Below is a small trained network, with its code and all its weights. Each question gives an input and a class and asks what happens when units are switched off, that is, made to give their printed mean instead of their output.

import numpy as np


def w(rows, s, z=0):
    codes = np.array(rows[::2]) - 128.0
    scale = np.full(codes.shape[1], s)
    scale[-1] = z or s
    return codes * scale


def f(y):
    return y / 2 * (1 + np.tanh(0.7978845608 * (y + 0.044715 * y**3)))


def log_softmax(a):
    a = a - a.max(-1, keepdims=True)
    return a - np.log(np.exp(a).sum(-1, keepdims=True))


def net(x, mask):
    res = np.array(x, float).reshape(1, 7) / 4 @ E
    y = f(res @ A[0][:, :-1].T + A[0][:, -1])
    res = res + np.where(mask, y, B[0][:, -1]) @ B[0][:, :-1]
    return log_softmax(res[-1] @ U[:, :-1].T + U[:, -1])


A, B = {}, {}
E = w([
[130,130,129,128],'x0',
[126,129,128,126],'x1',
[73,194,125,23],'x2',
[168,11,51,66],'x3',
[204,237,26,139],'x4',
[127,129,126,128],'x5',
[253,121,226,60],'x6',
],0.0045)
A[0] = w([
[71,72,186,126,32],'N0',
[145,48,58,72,71],'N1',
[117,191,194,165,40],'N2',
[128,130,133,133,141],'N3',
[68,173,134,19,107],'N4',
[148,51,60,75,79],'N5',
[61,59,194,116,88],'N6',
[200,200,40,144,55],'N7',
[97,202,207,179,78],'N8',
[48,115,68,165,69],'N9',
[103,181,173,178,69],'N10',
[124,175,155,144,21],'N11',
[121,167,162,148,36],'N12',
[203,134,179,98,71],'N13',
[209,134,191,83,60],'N14',
[79,143,61,162,64],'N15',
[122,182,168,146,10],'N16',
[118,103,154,134,41],'N17',
[198,81,127,254,106],'N18',
[80,80,190,129,40],'N19',
[140,141,115,144,148],'N20',
[58,53,200,113,63],'N21',
[154,99,127,132,32],'N22',
[161,102,107,98,55],'N23',
[68,164,121,2,45],'N24',
[52,123,68,168,75],'N25',
[124,156,151,141,17],'N26',
[155,94,99,99,16],'N27',
[50,118,83,156,45],'N28',
[186,186,62,122,56],'N29',
[137,48,63,68,87],'N30',
[129,124,127,130,4],'N31',
[162,135,98,167,2],'N32',
[198,133,191,86,45],'N33',
[55,126,82,151,31],'N34',
[107,186,185,171,118],'N35',
[181,62,151,233,69],'N36',
],0.0087,0.0059)
B[0] = w([
[168,175,87,209,137],'N0',
[35,103,140,170,183],'N1',
[76,61,99,169,134],'N2',
[124,130,133,126,152],'N3',
[162,117,28,60,250],'N4',
[38,106,142,169,184],'N5',
[174,228,116,177,242],'N6',
[172,254,130,232,206],'N7',
[38,86,126,147,228],'N8',
[195,73,190,114,186],'N9',
[81,95,128,159,145],'N10',
[112,78,64,183,65],'N11',
[110,83,82,170,71],'N12',
[178,68,171,140,161],'N13',
[193,61,192,145,185],'N14',
[176,100,183,151,148],'N15',
[105,57,55,186,73],'N16',
[146,121,82,166,58],'N17',
[139,113,33,43,201],'N18',
[153,166,91,196,133],'N19',
[123,149,147,130,166],'N20',
[179,233,120,183,228],'N21',
[134,88,72,170,49],'N22',
[124,94,111,180,74],'N23',
[166,74,11,91,175],'N24',
[177,77,194,118,190],'N25',
[127,80,65,185,48],'N26',
[127,70,72,211,60],'N27',
[200,67,148,136,138],'N28',
[157,188,97,197,157],'N29',
[37,106,151,156,199],'N30',
[152,85,59,193,34],'N31',
[153,129,47,172,51],'N32',
[192,61,164,154,155],'N33',
[196,49,132,152,116],'N34',
[59,110,139,140,225],'N35',
[136,97,20,70,158],'N36',
],0.028,0.0018)
U = w([
[211,204,102,251,110],'0',
[248,1,221,146,50],'1',
[3,43,114,207,93],'2',
[146,140,163,82,253],'3',
[135,140,169,70,209],'4',
[137,134,164,77,184],'5',
[183,82,5,55,13],'6',
],0.0049,0.0051)

Each question gives the input, the list of numbers given to net, and the class t.
The units are the neurons (one row each of A and B). Each row of codes is followed by its name. A weight is (code - 128) times the scale printed after its matrix; where a second scale follows, it is the last column's (A, B and U).
mask holds one flag per neuron, in row order. A switched-off neuron (its flag False) gives its mean, the last column of its row in B, instead of its output. The means were averaged over made-up inputs and are rounded, as every weight is.
A unit's drop is (log p(t) with every unit on - log p(t) with that unit switched off) / (log p(t) with every unit on - log p(t) with every unit switched off).
The circuit of an input: a set's keep is (log p(t) with only the set's units on - log p(t) with every unit switched off) / (log p(t) with every unit on - log p(t) with every unit switched off). Starting from the 12 units with the biggest drops (on a tie, the unit counted first), units are removed one at a time, each time the one whose removal leaves the highest keep (on an exact tie, the one counted first), for as long as the keep stays at least 0.8.
units of the circuit, in order: the units of the circuit, biggest drop first
most important unit: the unit with the biggest drop
k most important neurons: the k neurons with the biggest drops, biggest first
drop of u: that unit's drop, to one decimal
input [5,1,7,2,-2,4,7], class 1: units of the circuit, in order -> (N14, N33)
input [-4,1,-8,2,6,-2,-7], class 6: most important unit -> N18
input [6,6,2,6,-7,-5,4], class 0: units of the circuit, in order -> (N21, N6)
input [5,4,7,-7,-6,1,-5], class 2: 4 most important neurons -> (N8, N35, N10, N2)
input [-5,1,-4,3,-3,5,-6], class 1: units of the circuit, in order -> (N9, N25)
input [-4,2,-4,0,3,1,6], class 1: units of the circuit, in order -> (N14, N13)
input [2,7,-7,-8,3,5,-5], class 2: units of the circuit, in order -> (N8, N35)
input [3,-6,8,-2,-1,7,-6], class 6: units of the circuit, in order -> (N4, N24)
input [3,-2,-8,3,-6,5,2], class 6: 2 most important neurons -> (N36, N18)
input [7,6,1,8,-7,1,1], class 2: 3 most important neurons -> (N30, N1, N5)
input [8,2,1,-7,-5,7,8], class 1: 2 most important neurons -> (N14, N33)
input [-5,7,3,2,-3,1,7], class 1: 3 most important neurons -> (N14, N33, N13)
input [7,2,-7,6,-7,5,7], class 0: 4 most important neurons -> (N21, N6, N0, N19)
input [5,3,8,3,7,-1,7], class 6: units of the circuit, in order -> (N24)
input [1,-1,-8,0,-6,0,6], class 6: 2 most important neurons -> (N36, N18)
input [6,6,-3,-2,-1,-2,6], class 1: drop of N4 -> 0.1
input [6,2,-3,-7,0,3,7], class 1: drop of N35 -> -0.1
input [-1,-2,0,-8,-2,4,6], class 2: drop of N9 -> 0.0
input [-5,2,7,8,-2,-6,0], class 2: drop of N1 -> 0.2
input [-4,5,5,3,-4,-5,-6], class 1: most important unit -> N9
